Below are the code and all the weights of a small trained network. Each question names an input and a class and asks about switching units off, where a switched-off unit gives its printed mean instead of its output.

import numpy as np


def w(rows, s, z=0):
    codes = np.array(rows[::2]) - 128.0
    scale = np.full(codes.shape[1], s)
    scale[-1] = z or s
    return codes * scale


def norm(h):
    return h / np.sqrt((h * h).mean(-1, keepdims=True) + 1e-5)


def f(y):
    return np.maximum(y, 0)


def log_softmax(a):
    a = a - a.max(-1, keepdims=True)
    return a - np.log(np.exp(a).sum(-1, keepdims=True))


def net(x, mask):
    res = np.array(x, float).reshape(1, 3) / 4 @ E
    u = 0
    for l in range(4):
        y = f(norm(res) @ A[l][:, :-1].T + A[l][:, -1])
        res = res + np.where(mask[u : u + 3], y, B[l][:, -1]) @ B[l][:, :-1]
        u += 3
    return log_softmax(norm(res)[-1] @ U[:, :-1].T + U[:, -1])


A, B = {}, {}
E = w([
[2,84,116,177,144],'x0',
[61,129,132,150,106],'x1',
[159,34,57,165,243],'x2',
],0.0029)
A[0] = w([
[156,82,156,144,171,162],'L0N1',
[2,83,145,152,129,2],'L0N2',
[156,187,173,119,35,104],'L0N3',
],0.0095,0.00099)
B[0] = w([
[173,54,131,162,133,174],'L0N1',
[35,226,85,153,255,235],'L0N2',
[184,112,168,105,32,253],'L0N3',
],0.0081,0.0075)
A[1] = w([
[9,169,91,132,173,157],'L1N1',
[142,152,171,91,29,3],'L1N2',
[36,170,113,120,199,96],'L1N3',
],0.011,0.00064)
B[1] = w([
[112,252,158,230,217,254],'L1N1',
[88,145,135,30,49,241],'L1N2',
[136,254,140,226,146,246],'L1N3',
],0.0095,0.0088)
A[2] = w([
[135,137,149,63,2,75],'L2N1',
[36,58,107,78,117,6],'L2N2',
[162,146,147,93,168,84],'L2N3',
],0.0069,0.0012)
B[2] = w([
[24,71,183,124,55,255],'L2N1',
[253,173,154,128,196,139],'L2N2',
[79,100,98,219,53,136],'L2N3',
],0.0049,0.0064)
A[3] = w([
[133,144,116,36,128,88],'L3N1',
[98,113,149,96,255,11],'L3N2',
[200,79,82,116,165,69],'L3N3',
],0.0075,0.0012)
B[3] = w([
[27,75,176,111,110,247],'L3N1',
[253,198,130,116,79,224],'L3N2',
[127,12,48,77,195,252],'L3N3',
],0.005,0.0022)
U = w([
[86,123,158,32,1,132],'0',
[92,253,111,214,202,247],'1',
[186,9,47,121,191,3],'2',
],0.0087,0.00066)

Each question gives the input, the list of numbers given to net, and the class t.
The units are the neurons (one row each of A and B). Each row of codes is followed by its name. A weight is (code - 128) times the scale printed after its matrix; where a second scale follows, it is the last column's (A, B and U).
mask holds one flag per neuron, layer by layer. A switched-off neuron (its flag False) gives its mean, the last column of its row in B, instead of its output. The means were averaged over made-up inputs and are rounded, as every weight is.
A unit's drop is (log p(t) with every unit on - log p(t) with that unit switched off) / (log p(t) with every unit on - log p(t) with every unit switched off).
top k neurons: the k neurons with the biggest drops, biggest first
top k neurons in layer l: the k neurons of layer l with the biggest drops, biggest first
drop when u is switched off: that unit's drop, to one decimal
input [3,-7,7], class 2: top 3 neurons => (L0N2, L1N1, L1N3)
input [-4,-4,4], class 2: top neuron => (L0N2)
input [-6,0,6], class 2: top 2 neurons => (L0N2, L1N1)
input [-7,-5,4], class 2: top 2 neurons in layer 1 => (L1N2, L1N1)
input [3,-7,4], class 2: top 2 neurons => (L0N2, L1N1)
input [2,-5,7], class 2: top 3 neurons => (L0N2, L1N1, L1N3)
input [-6,1,2], class 0: top 2 neurons => (L0N2, L1N1)
input [-8,-7,2], class 0: drop when L1N3 is switched off => 0.4
input [-1,2,3], class 2: drop when L0N2 is switched off => 0.8
input [-7,-6,3], class 2: drop when L1N2 is switched off => 0.6
